In the rows, 128 means zero.
Each row of numbers belongs to one of the things below and depends on some of the facts about them. Some rows are named. Which thing is each other row?

How the things are related:
Φ: is of sort; γ: points at; ω: belongs to class; Ξ: uses
beflin | Φ 98 | ω 438
betimus | Φ 264 | ω 438 | Ξ stadas
biplik | Φ 295 | ω 438 | Ξ plagrak
bofin | Φ 107 | γ driflon | ω 572
brimur | Φ 295 | ω 798 | Ξ pazozok
brizal | Φ 359 | ω 438 | Ξ dufle
broralus | Φ 264 | γ skadus,datogrin,dadrer | ω 438 | Ξ voli
brugrok | Φ 98 | γ foren | ω 866 | Ξ biplik
brupor | Φ 359 | γ roflin | ω 198 | Ξ dotuk
bubil | Φ 359 | ω 798 | Ξ treze
buflo | Φ 295 | ω 798 | Ξ kipagu
bulos | Φ 359 | ω 198 | Ξ nistos
buseme | Φ 359 | ω 438 | Ξ gefonon
dadrer | Φ 295 | ω 438
datogrin | Φ 295 | γ sketekos,pavepa,plamam | ω 659
desok | Φ 295 | ω 438
domu | Φ 295 | ω 659 | Ξ stugri
dotuk | Φ 295 | ω 438
drakom | Φ 107 | γ foren | ω 438
dreter | Φ 107 | ω 198 | Ξ keflok
driflon | Φ 264 | γ tribra,foren | ω 438 | Ξ dadrer
driklin | Φ 359 | ω 572 | Ξ trubus
drisku | Φ 295 | γ tribra | ω 798 | Ξ grodu
drofol | Φ 295 | γ grikal | ω 198
droraski | Φ 107 | ω 438 | Ξ broralus
druver | Φ 359 | γ driflon | ω 438 | Ξ fegru
duden | Φ 264 | ω 659
dudol | Φ 264 | ω 659 | Ξ sebruplal
dufle | Φ 98 | γ kiskenak,klenifo | ω 438 | Ξ stopel
fasetrol | Φ 107 | γ zibris | ω 572
fegrom | Φ 107 | γ pavepa | ω 198 | Ξ zupi
fegru | Φ 264 | ω 438
feplutrar | Φ 107 | ω 198 | Ξ turan
filitrim | Φ 98 | γ grikal | ω 866 | Ξ klode
firem | Φ 107 | γ foren | ω 866 | Ξ kikli
flano | Φ 98 | ω 108 | Ξ rizupo
flenil | Φ 359 | ω 438
flitrin | Φ 107 | ω 659 | Ξ bofin
flustin | Φ 264 | γ nafi | ω 438 | Ξ tepluk
fluva | Φ 264 | ω 438 | Ξ tenik
fofladra | Φ 359 | ω 438 | Ξ zeskigrim
foren | Φ 359 | ω 438 | Ξ neken
fotan | Φ 107 | γ foren | ω 659
futror | Φ 359 | ω 798 | Ξ plubro
gagipe | Φ 98 | ω 438 | Ξ klenifo
gapan | Φ 295 | ω 572
gatrol | Φ 359 | γ kiskenak,tenik,vastor | ω 438 | Ξ rulol
gebes | Φ 107 | ω 572 | Ξ flustin
gedres | Φ 107 | γ tribra,kevan | ω 438 | Ξ zibris
gefonon | Φ 359 | γ kiskenak | ω 659 | Ξ gemos
gemos | Φ 107 | ω 572 | Ξ zedu
gestos | Φ 264 | ω 108 | Ξ gredun
godosar | Φ 359 | ω 198 | Ξ rubrim
grafisir | Φ 264 | ω 659 | Ξ skobror
gredun | Φ 264 | γ foren | ω 198 | Ξ gagipe
grefo | Φ 264 | ω 866 | Ξ vaskon
greliker | Φ 98 | ω 572 | Ξ grafisir
grikal | Φ 264 | γ foren | ω 438
griplos | Φ 107 | ω 108 | Ξ stome
grodu | Φ 295 | ω 198 | Ξ gebes
gudrerol | Φ 295 | ω 572 | Ξ nugrar
gukel | Φ 359 | ω 572
kebren | Φ 98 | ω 572 | Ξ skira
keflok | Φ 264 | γ treta | ω 572 | Ξ buflo
kevan | Φ 359 | ω 798
kidopla | Φ 359 | ω 798
kikli | Φ 264 | γ foren | ω 438
kipagu | Φ 359 | ω 438 | Ξ flano
kiskenak | Φ 107 | ω 659 | Ξ gukel
kistin | Φ 107 | ω 866 | Ξ nafi
kivul | Φ 295 | ω 438 | Ξ fotan
kivur | Φ 264 | ω 438 | Ξ brizal
klatror | Φ 295 | ω 659 | Ξ futror
klenifo | Φ 359 | γ skadus | ω 659 | Ξ dreter
klode | Φ 107 | ω 866 | Ξ gudrerol
klugo | Φ 359 | ω 659 | Ξ grefo
lepul | Φ 98 | ω 798 | Ξ pokli
liklugrim | Φ 98 | γ rulol | ω 866 | Ξ puplol
liler | Φ 295 | ω 438 | Ξ driflon
litra | Φ 98 | γ tribra,grikal | ω 572 | Ξ plamam
loniflel | Φ 264 | γ klugo,kevan | ω 659 | Ξ dudol
ludra | Φ 98 | γ kevan | ω 572 | Ξ stustu
mufogrok | Φ 107 | ω 659 | Ξ fofladra
mugros | Φ 359 | γ nugrar | ω 659 | Ξ driklin
nafi | Φ 107 | ω 198 | Ξ stoto
nagik | Φ 98 | γ gefonon,kevan | ω 108 | Ξ buseme
neken | Φ 359 | ω 438 | Ξ gatrol
nistis | Φ 264 | γ skadus,foren | ω 438
nistos | Φ 107 | γ tenik | ω 798 | Ξ nagik
nosi | Φ 295 | ω 438
nudri | Φ 359 | ω 438 | Ξ gedres
nugrar | Φ 107 | ω 798 | Ξ greliker
nutrum | Φ 359 | γ treflon,fluva | ω 438
pavepa | Φ 359 | γ grikal | ω 866 | Ξ roflin
pazozok | Φ 264 | ω 866 | Ξ kiskenak
plagrak | Φ 98 | ω 659
plamam | Φ 264 | γ fluva,foren,regrezar | ω 659 | Ξ griplos
plekil | Φ 107 | ω 438
plodruzik | Φ 264 | γ plogar | ω 572 | Ξ zastim
plogar | Φ 295 | γ foren | ω 866
plostis | Φ 107 | γ tribra | ω 438 | Ξ feplutrar
plubro | Φ 264 | ω 438 | Ξ drisku
plutro | Φ 264 | γ skadus | ω 572
pokli | Φ 98 | ω 659 | Ξ stolok
puplol | Φ 98 | ω 438 | Ξ flenil
puzom | Φ 98 | γ klugo | ω 798 | Ξ mufogrok
regrezar | Φ 107 | γ plubro,klugo | ω 438
relaza | Φ 295 | ω 572 | Ξ plostis
resek | Φ 264 | ω 438 | Ξ kivul
riflon | Φ 264 | γ klugo,foren | ω 798
rizupo | Φ 107 | ω 798 | Ξ rutas
robom | Φ 98 | γ gapan | ω 108 | Ξ klatror
roflin | Φ 359 | γ bubil,zabrim | ω 438
rubrim | Φ 107 | ω 438 | Ξ liler
rulol | Φ 264 | γ foren | ω 438
rutas | Φ 359 | ω 659 | Ξ desok
sastu | Φ 107 | γ nosi | ω 659 | Ξ zabrim
sebruplal | Φ 98 | ω 572 | Ξ fegrom
skadus | Φ 359 | γ foren | ω 198
skanon | Φ 107 | γ fegrom | ω 572 | Ξ loniflel
sketekos | Φ 107 | ω 866
skira | Φ 98 | γ foren | ω 659
skobra | Φ 295 | γ fluva,treta | ω 438
skobror | Φ 107 | ω 438 | Ξ mugros
skufas | Φ 359 | ω 572
stadas | Φ 107 | ω 659 | Ξ bulos
stidrasku | Φ 107 | γ roflin | ω 798 | Ξ godosar
stolok | Φ 107 | γ gebes,brugrok | ω 572
stome | Φ 359 | ω 798 | Ξ druver
stopel | Φ 107 | γ tribra,kidopla | ω 438 | Ξ tribra
stosak | Φ 107 | ω 438 | Ξ nudri
stoto | Φ 98 | ω 438 | Ξ tagis
stotrol | Φ 107 | γ foren | ω 798
stugri | Φ 359 | ω 438 | Ξ liklugrim
stustu | Φ 98 | ω 572 | Ξ brupor
tagis | Φ 107 | ω 438
tenik | Φ 98 | γ kevan,foren | ω 198
tepluk | Φ 107 | ω 659 | Ξ trefle
togre | Φ 98 | ω 438 | Ξ vuriflum
toplu | Φ 359 | ω 866 | Ξ treta
traplu | Φ 264 | ω 438
trefle | Φ 295 | γ dotuk | ω 198 | Ξ ludra
treflon | Φ 295 | γ brugrok | ω 438 | Ξ kistin
treta | Φ 107 | γ desok | ω 572 | Ξ vunak
treze | Φ 98 | γ stotrol,driflon | ω 866
tribra | Φ 107 | γ foren | ω 108 | Ξ traplu
trilo | Φ 264 | ω 438 | Ξ trivir
trivir | Φ 107 | γ fluva | ω 659 | Ξ plekil
trubus | Φ 98 | ω 572
turan | Φ 264 | ω 438 | Ξ litra
vaskon | Φ 107 | γ foren | ω 572 | Ξ duden
vastor | Φ 98 | ω 866
vatudris | Φ 264 | γ tribra,foren | ω 798
vokladrir | Φ 264 | ω 438
voli | Φ 295 | γ skufas | ω 572 | Ξ togre
vovim | Φ 98 | γ fluva | ω 438 | Ξ treflon
vunak | Φ 98 | γ zibris | ω 198 | Ξ vovim
vuriflum | Φ 107 | γ foren | ω 198 | Ξ vokladrir
zabrim | Φ 98 | γ tribra | ω 198 | Ξ resek
zastim | Φ 264 | ω 438 | Ξ beflin
zedu | Φ 98 | ω 438 | Ξ brimur
zemo | Φ 107 | γ kevan | ω 572
zeskigrim | Φ 107 | γ plagrak | ω 659
zibris | Φ 107 | γ driflon | ω 866 | Ξ toplu
zisul | Φ 295 | γ nugrar,treta,vatudris | ω 659 | Ξ pavepa
zukim | Φ 98 | γ drofol | ω 659
zupi | Φ 264 | ω 572

Known rows:
fluva: [126 105 101 119  82 162 145 175 161 134 154  98  81 111 126  71  89 167
 114 114 134 160 131 161 227 123 145 118 150  88]
zibris: [117 131 143 128 135 128 114 114  90 187  96 109 153 119 140 119 179 118
 150 158 133 124 132 126 128 105 108 119 114 111]
stopel: [160 123 136 131 153 129 132 106  87 100 137 162 104 139 153 137 148 138
 130 119 147 139 148 113 140 165 127  98 157 139]
nistis: [149 128 108 129 132 142 137 134  71 145 129 151  94 144 141  96 151 139
 117 102 145 136 149 126 148 170 143 105 164 147]
ludra: [118 132 108 125 113 131 124 114  77 179  87 136 139 144 148 126 184 106
 155 150 120 104 144 137  69 140 130 141 124 135]
toplu: [106 138 143 128 132 111 122 117 134 134 111 120 154 123 114 151 127 117
 140 140 121 118 105 129 107 101 126 144 104 128]
kivur: [131 117 132 118 140 121 152 142 149  46 142 141  92 134 130 130  97 144
 108  99 118 129 126 118 149 150 134 132 135 128]
gemos: [117 131 157 128 147 108 130 100 128 125 111 123 150 123 138 142 143 127
 152 151 127 121 109 125 130 105 119 133 110 104]
dufle: [149 115 111 125 118 136 141 138 106  94 131 162  84 154 145 133 142 126
 125 112 125 121 156 124 107 184 140 125 147 145]
klugo: [104 112 112 118 102 142 118 151 129 192 103  84 123 114 130  91 149 133
 123 149 104 129 162 142 133 104 111 120 124 101]
driklin: [110 129 136 129 133 110 131 113 123 137 103 116 152 125 126 153 119 124
 139 140 115 118 104 134 108 102 129 142 112 120]
stome: [119 130 134 127 126 127 134 116 128 104 124 127 142 125 117 161 106 127
 127 130 119 122 116 120 129 118 130 144 119 127]
fotan: [142 137 134 141 139 117 107 120  67 209 110 120 142 131 135  97 194 125
 153 147 151 132 137 134 119 126 118 101 144 128]
gredun: [137 147 102 137 108 178  84 140  98 174 166 122 137 124 132  57 206 108
 109 125 166 120 149 115 149 129 117 145 141 166]
vuriflum: [152 141 121 137 119 164  80 106  83 165 167 125 147 121 149  92 203 105
 125 147 172 126 151 111 161 126 105 124 144 161]
kiskenak: [118  93 129 117 135 127 125 119 149 165  94  99 147 120 166  93 157 119
 133 170 104 121 163 127 121 112  92 113 126  92]
lepul: [119 131 135 122 102 127 138 130 127  98 124 133 110 130 119 161 126 125
 137 133 123 113 122 128 123 127 135 159 103 124]
trilo: [128 117 127 119 142 129 151 135 184  61 141 145  97 136 139 135 100 139
  99 105 126 134 128 126 154 154 139 133 131 121]

Which thing is each row?
No name comes twice in this set of rows, the named rows included.
[132 147 111 130 110 189  82 140 137 170 164 115 151 104 114 113 117 104
  93 117 147 135 146 109 128 113 115 136 134 175]  drofol
[161 117 135 128 142 137 131 127 110 118 140 141 104 132 144 106 137 143
 123 118 144 153 146 128 173 152 132  96 156 122]  regrezar
[138 153 159 141 142 107 113 107  51 182 118 129 153 130 115 116 174 131
 170 144 149 130 116 127 132 115 125 115 129 126]  stolok
[121 142 160 136 120 126 127 132 102 180 113  98 136 116 108 107 140 137
 159 152 141 144 115 136 177  92 124 118 113  81]  treta
[154 144 128 138 121 134 135 149 103 128 158 146  92 136 105 122 101 150
 123  96 158 153 120 131 170 154 156 105 148 137]  nutrum
[147 121 105 128 123 137 137 149 107 136 132 147 100 138 120  65 142 142
 118 107 120 145 161 134 162 157 133 112 163 132]  rulol
[128 131 105 127  91 191  87 151 143 181 158  98 139 112 134  72 155 106
 107 144 141 126 162 120 166 120  99 138 135 139]  skadus
[144 117  75 132  83 173  90 123 146 173 160 125 143 130 168  71 181  90
 120 146 136 108 168 135 112 137 118 159 141 156]  tenik
[ 96 122 128 127 149  81 140 136 127 123  94 105 116 129 119 118 138 148
 129 126 108 112  99 141  96 106 137 125 103 122]  gestos
[119 127 157 130 159  89 121 102 137  98 129 130 132 127 147 155 167 129
 131 139 141 119 104 123 111 113 119 123 108 127]  sastu
[125 140 122 138 102 116 117 144  93 169 118 121 102 137 117 104 164 123
 155 133 135 117 125 140  98 133 140 134 117 137]  zukim
[137 132 125 130 112 151 139 160 172 119 155 134 109 109  80 120  31 148
 104  96 116 167 141 140 166 129 143 109 152 124]  desok
[114 105 141 123 129 101 126 138  84 219  73  82 127 121 137  86 172 142
 160 165 105 132 162 146 125 103  98  91 126  81]  tribra
[150 145 129 137  97 136 144 165 127 120 150 143  64 148 103 115 110 148
 124 102 152 151 125 140 173 158 159 123 134 128]  vovim

Now the same things, written a new way:
Some rows with their names:
futror: [130 127 137 114 108 139 156 127 108 152 154 137  76 122 128 126 124 138
 100  92 117 139 115 136 122 142 128 125 122 131 137]
klatror: [129 139 137  99  78 137 158  90  92 175 135 149  73 115 191 131  91 131
 115 101 117 151 114 134 163 135 132 135 127 144 121]
gestos: [ 72 146 140 106 149 148 175 124  88 173 114 164  62 114 137  87 116 124
 124 189 135 120 175 157 144 139 128 153 107 145 107]
dudol: [119 131 128 114 124 130 147 104 101 183 149 157 115 136 168 113  93 125
 119  87 125 149 127 149 160 134 135 101 121 152 125]
brupor: [156 118 122 133 156 128 168 108 153 130 131 106 152 138 133 111 119 134
 147 143 138 136 147 103 139 129 141 149 149 122 127]
zeskigrim: [118 135 134 116 118 136 128 114 101 182 157 148 112 132 177 111  85 125
 127  83 128 149 125 144 162 128 138  95 118 144 125]
gemos: [138 126 123 133 119 127  72 147 130 113 159 124 168 135 123 141 141 130
 117  70 120 136  94 130 104 127 122  81 126 133 140]
filitrim: [115 129 134 133 135 131 158 121 133 126  93 127 105 125 144 121 112 127
 142 200 135 112 156 124 146 123 132 182 128 121 114]
rulol: [131 118 127 138 148 119 153 144 151 105 110 112 135 127  94 132 145 130
 128 150 134 112 136 119 120 127 127 142 131 114 137]
zisul: [127 129 134 116  91 127 127  97  96 147 130 148 126 122 200 105  99 121
 119  86 122 141 117 142 185 113 150 142 110 142 122]
stopel: [131 118 133 142 146 128 116 153 150 104 122 106 137 129 109 129 134 131
 129 153 132 113 134 120 119 122 128 146 129 109 136]
bubil: [129 122 126 122 123 127 137 139 128 155 133 146 135 120 128 118 127 127
 101  99 121 134 123 146 127 126 131 107 115 139 138]
trilo: [123 130 126 135 146 132 119 126 132 102 133 123 130 139  95 133 147 133
 135 155 129 120 134 122 100 139 119 140 135 126 125]
stosak: [116 131 121 137 148 139  97 147 137  99 127 123 154 137 128 132 142 135
 132 162 127 118 127 119  92 136 121 135 130 130 121]
buflo: [122 144 133 111  96 131  85 119 102 129 136 143 144 111 146 132 135 123
 115  96 122 137 114 140 131 122 125 106 122 141 122]
gedres: [125 119 130 142 151 132 103 159 156 102 114 110 177 135 134 128 132 133
 118 162 131 109 136 120 113 120 126 145 130 118 135]
kistin: [103 140 132 131 146 134 146 117 120 150 115 131  64 136 110 125 116 120
 170 185 141 122 152 128 132 137 120 145 130 114 112]
plogar: [115 134 130 123 126 124 162 116 133 126  77 128 106 116 145 129 119 122
 145 198 137 113 152 120 147 121 128 175 132 114 113]

Rows to name:
No name comes twice in this set of rows, the named rows included.
[116 122 133 136 150 134 168 136 142 140  97 122  95 131 138 114 107 127
 142 196 138 112 157 124 145 126 132 176 125 111 122]  firem
[130 120 129 121 124 123 164 119 124 192 129 155 126 131 173 109  86 122
 106  95 124 142 132 151 168 119 141 114 117 144 134]  klenifo
[128 118 131 122 120 122 166 116 112 177 134 147 123 134 172 104  89 123
 113  83 125 141 128 147 180 121 148 122 110 139 134]  plamam
[127 132 127 126 116 135 107 107 103 192 150 161 110 133 156 106  90 118
 128 102 122 151 127 157 159 124 136 107 117 153 122]  stadas
[131 117 136 126 126 124 129 140 129 139 139 131 147 124 132 115 121 127
  93  91 125 128 128 146 150 118 136 119 116 133 143]  riflon
[130 128 134 121 109 128 103 137 122 136 133 138 148 113 148 127 124 127
  99 102 121 131 124 145 143 116 133 117 118 139 133]  puzom
[129 122 129 135 145 124 143 141 149 111 117 113 134 131  95 132 145 130
 131 148 133 114 134 120 110 129 125 137 133 113 135]  roflin
[120 131 126 139 147 130 112 126 135 108 133 124 129 139  89 129 146 127
 141 150 130 121 133 125  99 134 118 137 133 120 125]  buseme
[136 131 127 108 120 140 157 113 102 189 156 143 101 116 170 100  98 131
 121  90 127 155 134 135 160 134 141 103 123 152 123]  tepluk
[123 143 129 107  94 131 114  90  94 168 134 157 127 121 188 120  98 122
 121 102 121 149 121 142 162 123 132 114 124 153 116]  domu
[ 71 155 143  99 131 146 169 126  86 164 108 159  54 100 146 101 118 122
 135 178 139 118 171 151 153 133 127 141 109 136 104]  flano
[130 124 134 127 121 133 106 145 126 145 142 134 137 121 142 116 121 128
 103 101 122 132 123 145 134 119 134 113 114 136 136]  stidrasku
[143 119 120 144 140 123 150 124 149 135 112 117 123 145 138 136 108 128
 152 152 133 128 128 112 136 127 133 145 139 116 128]  fegrom
[133 130 130 134 112 114 112 126 137  92  97 116 128 116 103 144 153 120
 140 155 131 113 125 121 125 115 124 152 128 111 126]  treflon
[125 143 124 123 116 129 105 121 124  95 115 121 130 116 110 148 157 128
 144 160 129 123 125 113 102 131 116 137 138 126 116]  nosi

Now the same things, written a new way:
Named rows:
stopel: [136 135 180 112 136  64  89  73 135  79 102  68 130  87 115 122 136 154
 174 143 104  86 181  89 128 173 102 146 133 115 225 140 128 177 129 142
 101 152 116 103 119]
sketekos: [106  92 112 158 151 109 178 182 128  91 145 139 125 177 134  79 171  93
 105  89 124 113 101 111  95 103 113 156 152 168 103 125 140 100 130 138
 215 142 158 159 132]
bofin: [168 106 132  92 134 115 135 125 153 126 135 102 127 154 149 145 158 149
 152  96 115 118 134 141 147 165 122 160 113  90 114 156 146 143 141 179
 143 134 146 156 129]
skobror: [113 120 160 137 129 102 127  99  96 107 105 110 111  89 137 126 144 120
 144 173 139  98 146 158 117 113  98 134 137 144 182 102  99 129 100  92
  88 146 104 123 172]
stadas: [123  68 123 149 142 148 167 152 138  84 145 135 115 185 152 128 171 137
 135 120 109 119  90 160 151 104 127 138 124 149  91 123 114 119 113 148
 161 175 143 154 140]
griplos: [105  78 124 159 143 121 185 162 142  91 138 139 127 179 118  95 177 117
 117 122 115 110  84 126 122  96 108 137 152 165 117 123 129 106 118 139
 199 161 149 146 118]
mufogrok: [130  75 128 141 136 141 169 154 142  95 143 132 119 180 146 127 171 143
 128 124 120 122  84 159 151  96 118 140 124 150 101 114 112 107 112 155
 164 176 148 159 150]
tribra: [124 114 138 115 171  60 124 185 158  24 126  46 187 145  54 140 108 140
 114  99  88 124 113  17 125 147 157  75 154 161 148 141 168 186 149 181
 214 177 138 153  72]
flustin: [134 143 139 105 102 122 104  71 148 163 103 123 140  85 120 107  79 122
 162 128 153 150 156 122 140 149 106 130 138  89 166 146 119 143 106 106
  91  89 111 113 106]
resek: [111 149 149 150 115 135 113  99  97 128 118 141 108  84 140 121 105 131
 144 161 150 132 140 128 126 119 123 118 134 135 159 116  94 119 104  84
  75 126 114 101 149]
dadrer: [120 141 136 113 133 128  99 115  90 118 112 131 110  94 161 137 125 108
 133 153 154 112 172 143  93 123 109 155 120 140 144  96 110 121 113  97
  74 117  93 122 179]
mugros: [155 127  97 124 124 170 117 122 173 167 157 159 141 185 122 124 131 153
 123 113 108 135 118 133 147 138 146 132 101 112  81 128 153 125 155 176
 149 110 138 123  73]
flenil: [119 181 122 121 120 151  74 112  99 145 125 155 118  80 166 137  86 110
 118 153 154 139 168 134 102 114 126 150 111 146 119  99 106 115 121  89
  56  94  92 100 161]
pavepa: [124 135  85 153 127 129 137 132 178 161 146 163 149 188  95  70 136 115
 109  93  96 124 124  96 113 140 131 136 129 114 101 141 180 109 181 157
 198  79 151 108  38]
neken: [108 168 131 135 116 158  82  91 108 142 123 156 122  97 138 132  95 125
 124 175 142 128 155 142 106 106 128 128 114 150 142  92 103 116 111  91
  60  98  93  90 144]
brizal: [112 168 131 140 119 156  80  98 108 139 123 154 125  92 142 129 101 126
 122 174 142 128 153 137 113 104 123 127 119 146 145  96 103 116 111  89
  62 108  89  92 139]
gagipe: [109 147 158 153 133 115 121  97 106 138 123 127 107  66 139 129 115 136
 146 153 145 108 134 129 142 112 112 117 141 129 180 107  87 128  99  91
  73 140 116 117 172]
vunak: [149 137 140 139 104  95 134 106 131 173 123 131 111 151 127  92 144 162
 149 131 108 134 148 112 122 167 108 118 140 106 150 124 146 142 145 145
 181 106 143 140  95]

Which thing is each row?
No name comes twice in this set of rows, the named rows included.
[160  93 115 102 142 124 154 147 152 131 139 117 129 182 150 128 161 136
 136  85 115 120 125 144 141 152 120 154 127 100  85 138 157 133 145 178
 176 129 158 166 124]  zeskigrim
[136 178 160 101 138  78  58  95 117  89 108  66 157  60  91 154  59 157
 148 136 120 140 173  36 136 185 145  94 142 117 195 146 131 190 138 132
  84 135 112  94  94]  driflon
[127  88 118 144 128 148 160 133 121  79 131 120  98 170 160 149 170 131
 134 132 105 120 100 181 161 120 142 137 111 143  98 131 102 121 110 128
 119 177 135 138 151]  gemos
[148 103 124 113 140 161 130 151 123 105 145 146 116 163 168 158 162 133
 120 126 133 129 117 163 136 108 132 157 110 136  77 115 115 110 121 156
 116 156 130 142 169]  gapan
[104 101 123 177 154 120 178 170 141 121 161 148 124 157 114  97 149 134
 118  95 123 115  70 105 146  95 127 118 159 154 111 124 121  97 126 140
 180 164 165 136 123]  flano
[152 121 128 126 128 155 144 157 117 128 160 146 104 141 178 149 133 142
 132 103 135 152 101 153 161 112 141 146 123 129  75 141 104 116 108 140
 116 168 150 150 175]  trubus
[164 119 118 116 115 152 133 121 157 162 144 136 132 150 134 146 122 160
 139 105 116 150 109 143 166 160 144 121 118  86 102 152 138 133 139 159
 125 130 148 129 105]  plodruzik
[107  96 137 150 146 120 149 122 119 102 119 127 115 144 139 105 155 128
 138 144 131 104 122 138 120 105  96 132 145 151 143  94 107 120 102 121
 144 147 128 147 151]  feplutrar
[138 149 170 139 139  53  97  91 159  62 138  83 135 123 117  90 112 178
 179 100  93 114 149  33 155 177 117 143 147 125 197 154 130 169 129 179
 144 174 149  91  73]  zabrim
[143 114 117 148 137 147 159 169 127 125 163 153 109 158 172 132 136 141
 132  89 130 155  93 136 153 109 141 145 127 138  74 136 112 107 113 146
 157 164 165 156 159]  plagrak

